Below is a small trained network, with its code and all its weights. Each question gives an input and a class and asks what happens when units are switched off, that is, made to give their printed mean instead of their output.

import numpy as np


def w(rows, s, z=0):
    codes = np.array(rows[::2]) - 128.0
    scale = np.full(codes.shape[1], s)
    scale[-1] = z or s
    return codes * scale


def f(y):
    return y / 2 * (1 + np.tanh(0.7978845608 * (y + 0.044715 * y**3)))


def log_softmax(a):
    a = a - a.max(-1, keepdims=True)
    return a - np.log(np.exp(a).sum(-1, keepdims=True))


def net(x, mask):
    res = np.array(x, float).reshape(1, 3) / 4 @ E
    y = f(res @ A[0][:, :-1].T + A[0][:, -1])
    res = res + np.where(mask, y, B[0][:, -1]) @ B[0][:, :-1]
    return log_softmax(res[-1] @ U[:, :-1].T + U[:, -1])


A, B = {}, {}
E = w([
[135,57,73,8,165,46,120,131,149,110,116],'x0',
[150,97,87,175,13,106,127,213,133,161,114],'x1',
[57,167,117,51,83,163,202,174,129,95,103],'x2',
],0.011)
A[0] = w([
[22,189,108,91,78,178,242,170,105,76,70,146],'n0',
[218,123,120,191,179,61,57,124,99,168,160,83],'n1',
[44,142,152,68,78,186,140,161,124,102,103,71],'n2',
[120,123,161,96,144,176,145,109,154,137,106,251],'n3',
[93,186,178,248,108,205,159,138,80,171,165,100],'n4',
[113,180,221,73,234,175,123,29,110,88,160,75],'n5',
[119,11,24,38,171,9,110,141,199,94,108,86],'n6',
[61,165,133,59,85,157,210,171,101,68,72,87],'n7',
[68,140,125,190,138,166,121,140,157,145,142,79],'n8',
[173,98,78,144,26,143,108,213,147,209,128,100],'n9',
[200,33,152,164,170,86,92,98,148,173,179,81],'n10',
[169,86,99,184,2,62,129,205,122,159,85,90],'n11',
[154,69,172,180,127,63,90,75,114,141,111,214],'n12',
[122,191,234,212,85,229,132,125,94,122,124,107],'n13',
[201,87,148,237,148,130,65,83,81,149,147,102],'n14',
],0.0083,0.015)
B[0] = w([
[87,153,181,143,128,126,94,194,178,210,182,253],'n0',
[57,93,195,120,177,154,158,161,239,175,149,187],'n1',
[110,106,173,124,217,72,149,77,232,139,159,168],'n2',
[155,136,97,178,53,129,71,199,61,138,141,254],'n3',
[175,113,185,45,87,36,201,102,107,96,79,220],'n4',
[29,121,37,200,254,199,121,46,91,2,125,204],'n5',
[222,65,180,60,57,4,228,77,80,112,69,248],'n6',
[66,84,196,167,179,111,126,162,213,177,177,202],'n7',
[144,43,116,91,224,93,182,42,194,128,56,138],'n8',
[78,159,47,165,226,177,114,81,86,46,137,199],'n9',
[55,96,182,161,145,101,162,136,215,162,133,182],'n10',
[60,100,49,177,226,180,92,84,76,44,126,209],'n11',
[127,164,163,171,73,127,88,183,120,177,164,234],'n12',
[166,26,173,70,55,45,188,76,95,121,22,224],'n13',
[80,123,185,108,132,115,132,160,190,162,173,204],'n14',
],0.0096,0.014)
U = w([
[162,102,152,80,78,48,189,98,123,124,73,118],'0',
[93,117,162,165,136,114,119,153,249,225,195,115],'1',
[93,119,69,183,196,155,110,88,103,28,140,146],'2',
[176,160,105,165,3,136,26,200,39,210,180,250],'3',
[165,142,115,118,92,175,143,106,162,132,153,104],'4',
[156,173,104,124,117,132,101,112,149,143,134,100],'5',
[147,144,102,132,131,152,119,105,165,145,132,98],'6',
],0.013,0.011)

Each question gives the input, the list of numbers given to net, and the class t.
The units are the neurons (one row each of A and B). Each row of codes is followed by its name. A weight is (code - 128) times the scale printed after its matrix; where a second scale follows, it is the last column's (A, B and U).
mask holds one flag per neuron, in row order. A switched-off neuron (its flag False) gives its mean, the last column of its row in B, instead of its output. The means were averaged over made-up inputs and are rounded, as every weight is.
A unit's drop is (log p(t) with every unit on - log p(t) with that unit switched off) / (log p(t) with every unit on - log p(t) with every unit switched off).
The circuit of an input: a set's keep is (log p(t) with only the set's units on - log p(t) with every unit switched off) / (log p(t) with every unit on - log p(t) with every unit switched off). Starting from the 12 units with the biggest drops (on a tie, the unit counted first), units are removed one at a time, each time the one whose removal leaves the highest keep (on an exact tie, the one counted first), for as long as the keep stays at least 0.8.
circuit, biggest first: the units of the circuit, biggest drop first
top k neurons: the k neurons with the biggest drops, biggest first
drop of u: that unit's drop, to one decimal
input [0,-4,-1], class 2: circuit, biggest first => [n5]
input [7,-1,-8], class 1: top 4 neurons => [n1; n10; n13; n4]
input [-1,3,3], class 3: top 4 neurons => [n5; n1; n10; n14]
input [-5,4,2], class 0: top 3 neurons => [n13; n4; n5]
input [4,7,-5], class 2: top 2 neurons => [n11; n9]
input [-5,4,-2], class 0: top 2 neurons => [n4; n13]
input [-2,-8,7], class 2: top 3 neurons => [n5; n12; n14]
input [6,7,-1], class 2: top 3 neurons => [n11; n9; n13]
input [-6,5,0], class 0: top 3 neurons => [n4; n13; n5]
input [-7,-7,-2], class 0: top 3 neurons => [n13; n4; n11]
input [7,-8,-8], class 1: top 4 neurons => [n10; n1; n13; n12]
input [5,6,7], class 1: top 2 neurons => [n0; n7]
input [6,0,8], class 1: drop of n0 => 0.7
input [-8,7,6], class 0: drop of n13 => 4.0
input [-3,8,-5], class 2: drop of n4 => 0.0
input [-8,8,-4], class 0: circuit, biggest first => [n4]
input [-7,1,6], class 0: top 2 neurons => [n13; n4]
